Below are the code and all the weights of a small trained network. Each question names an input and a target symbol and asks about switching units off, where a switched-off unit gives its printed mean instead of its output.

import numpy as np


def w(rows, s, z=0):
    codes = np.array(rows[::2]) - 128.0
    scale = np.full(codes.shape[1], s)
    scale[-1] = z or s
    return codes * scale


def f(y):
    return np.maximum(y, 0)


def softmax(a):
    e = np.exp(a - a.max(-1, keepdims=True))
    return e / e.sum(-1, keepdims=True)


def log_softmax(a):
    a = a - a.max(-1, keepdims=True)
    return a - np.log(np.exp(a).sum(-1, keepdims=True))


def net(x, mask):
    ids = ['αβεζθλμτφ'.index(c) for c in x.split()]
    T = len(ids)
    res = E[ids] + P[:T]
    u = 0
    for l in range(2):
        r = res
        for j in range(2):
            rows = slice(3 * j, 3 * j + 3)
            q, k, v = (r @ M[l][rows].T for M in (Q, K, V))
            z = softmax(np.where(np.tri(T) > 0, q @ k.T / 3**0.5, -1e9)) @ v
            o = O[l][rows]
            res = res + np.where(mask[u + j], z, o[:, -1]) @ o[:, :-1]
        u += 2
        y = f(res @ A[l][:, :-1].T + A[l][:, -1])
        res = res + np.where(mask[u : u + 4], y, B[l][:, -1]) @ B[l][:, :-1]
        u += 4
    return log_softmax(res[-1] @ U[:, :-1].T + U[:, -1])


Q, K, V, O, A, B = {}, {}, {}, {}, {}, {}
E = w([
[141,67,124,109],'α',
[185,126,154,209],'β',
[107,248,163,122],'ε',
[127,17,236,144],'ζ',
[177,184,76,155],'θ',
[70,159,217,122],'λ',
[115,156,108,87],'μ',
[114,148,111,90],'τ',
[226,140,154,70],'φ',
],0.015)
P = w([
[95,119,36,91],'0',
[186,166,196,188],'1',
[185,174,213,181],'2',
[179,175,217,177],'3',
[186,185,216,181],'4',
[190,190,255,183],'5',
],0.0066)
Q[0] = w([
[67,55,62,124],'0.h1',
[63,102,103,141],'0.h1',
[198,158,254,160],'0.h1',
[88,59,138,168],'0.h2',
[94,99,90,98],'0.h2',
[159,172,100,128],'0.h2',
],0.01)
K[0] = w([
[149,132,190,188],'0.h1',
[170,116,173,179],'0.h1',
[125,149,3,92],'0.h1',
[77,75,179,85],'0.h2',
[88,108,81,114],'0.h2',
[154,155,111,166],'0.h2',
],0.015)
V[0] = w([
[179,20,107,36],'0.h1',
[171,79,171,149],'0.h1',
[255,151,127,228],'0.h1',
[31,23,133,169],'0.h2',
[152,157,132,171],'0.h2',
[47,100,162,70],'0.h2',
],0.0067)
O[0] = w([
[2,69,89,196,85],'0.h1',
[142,48,188,208,79],'0.h1',
[175,158,108,192,181],'0.h1',
[182,99,157,135,4],'0.h2',
[143,153,73,119,206],'0.h2',
[128,129,195,103,5],'0.h2',
],0.0079,0.0045)
A[0] = w([
[87,71,88,152,239],'0.n1',
[160,33,254,187,2],'0.n2',
[126,158,198,94,57],'0.n3',
[138,130,110,115,40],'0.n4',
],0.0093,0.0027)
B[0] = w([
[62,93,216,197,161],'0.n1',
[45,210,2,152,254],'0.n2',
[213,144,212,224,184],'0.n3',
[187,134,130,152,134],'0.n4',
],0.0061,0.0046)
Q[1] = w([
[2,44,138,132],'1.h1',
[146,10,111,103],'1.h1',
[164,129,57,191],'1.h1',
[124,215,114,200],'1.h2',
[180,223,77,199],'1.h2',
[80,186,101,153],'1.h2',
],0.0081)
K[1] = w([
[85,79,185,118],'1.h1',
[159,145,215,161],'1.h1',
[250,109,118,186],'1.h1',
[2,100,162,22],'1.h2',
[35,120,160,88],'1.h2',
[81,97,151,120],'1.h2',
],0.0087)
V[1] = w([
[15,226,103,107],'1.h1',
[150,23,236,84],'1.h1',
[125,32,254,217],'1.h1',
[167,115,238,93],'1.h2',
[90,91,116,16],'1.h2',
[5,51,126,216],'1.h2',
],0.0059)
O[1] = w([
[97,88,91,49,163],'1.h1',
[162,169,177,137,10],'1.h1',
[140,187,254,168,44],'1.h1',
[65,238,129,126,97],'1.h2',
[130,150,159,50,104],'1.h2',
[74,73,181,102,137],'1.h2',
],0.0061,0.011)
A[1] = w([
[129,126,114,2,96],'1.n1',
[85,34,210,193,245],'1.n2',
[115,142,178,83,218],'1.n3',
[126,73,145,133,9],'1.n4',
],0.0062,0.0014)
B[1] = w([
[184,145,162,41,232],'1.n1',
[207,156,170,148,254],'1.n2',
[16,98,182,113,165],'1.n3',
[253,148,166,72,149],'1.n4',
],0.006,0.0035)
U = w([
[19,88,80,188,76],'α',
[121,71,37,140,128],'β',
[85,154,157,144,221],'ε',
[116,104,114,65,166],'ζ',
[253,151,143,70,2],'θ',
[178,21,144,111,159],'λ',
[93,225,127,120,118],'μ',
[206,130,123,219,111],'τ',
[97,115,118,61,159],'φ',
],0.007,0.0027)

Each question gives the input, a string of symbols that net reads in full, and the target symbol t.
The units are the heads (3 rows each of Q, K, V and O) and the neurons (one row each of A and B). Each row of codes is followed by its name. A weight is (code - 128) times the scale printed after its matrix; where a second scale follows, it is the last column's (O, A, B and U).
mask holds one flag per unit, layer by layer, with each layer's heads first. A switched-off unit (its flag False) gives its mean, the last column of its rows in O or B, instead of its output. The means were averaged over made-up inputs and are rounded, as every weight is.
A unit's drop is (log p(t) with every unit on - log p(t) with that unit switched off) / (log p(t) with every unit on - log p(t) with every unit switched off).
The circuit of an input: a set's keep is (log p(t) with only the set's units on - log p(t) with every unit switched off) / (log p(t) with every unit on - log p(t) with every unit switched off). Starting from all 12 units, units are removed one at a time, each time the one whose removal leaves the highest keep (on an exact tie, the one counted first), for as long as the keep stays at least 0.8.
circuit, biggest first: the units of the circuit, biggest drop first
k most important neurons of layer l: the k neurons of layer l with the biggest drops, biggest first
which heads matter: for each layer, one digit per head in row order, 1 if its drop is at least 0.15 and else 0, layers parted by /
drop of u: that unit's drop, to one decimal
input θ ε β, target β: which heads matter	10 / 10
input ε ζ β, target θ: which heads matter	10 / 00
input β β θ ζ, target τ: circuit, biggest first	0.h1, 1.h1
input ζ θ θ α, target λ: circuit, biggest first	1.h2, 0.h1, 0.n2
input ζ λ θ τ, target λ: which heads matter	10 / 01
input ε φ ζ θ, target θ: which heads matter	10 / 01
input ζ φ β θ θ φ, target λ: circuit, biggest first	1.h2, 0.n2, 0.h1
input ζ ζ μ μ β θ, target λ: circuit, biggest first	0.n2, 1.h2, 0.h1
input β ε ε ζ, target τ: which heads matter	11 / 11
input ζ ζ τ ε τ λ, target λ: which heads matter	10 / 01
input θ ζ θ θ θ ζ, target β: 2 most important neurons of layer 0	0.n2, 0.n1
input ε ζ θ φ ε τ, target θ: 2 most important neurons of layer 0	0.n2, 0.n1
input φ β ζ, target α: most important neuron of layer 1	1.n1
input α θ λ, target ε: most important neuron of layer 0	0.n1
input ζ ζ β β β, target λ: 2 most important neurons of layer 0	0.n2, 0.n3
input ζ β α φ φ, target λ: circuit, biggest first	0.n2, 0.h1, 1.h2
input θ θ θ, target β: drop of 0.h1	0.1
input β β ε, target τ: drop of 1.h2	0.2
input β ζ φ, target τ: drop of 0.h1	0.5
input ε τ α, target θ: most important neuron of layer 1	1.n1
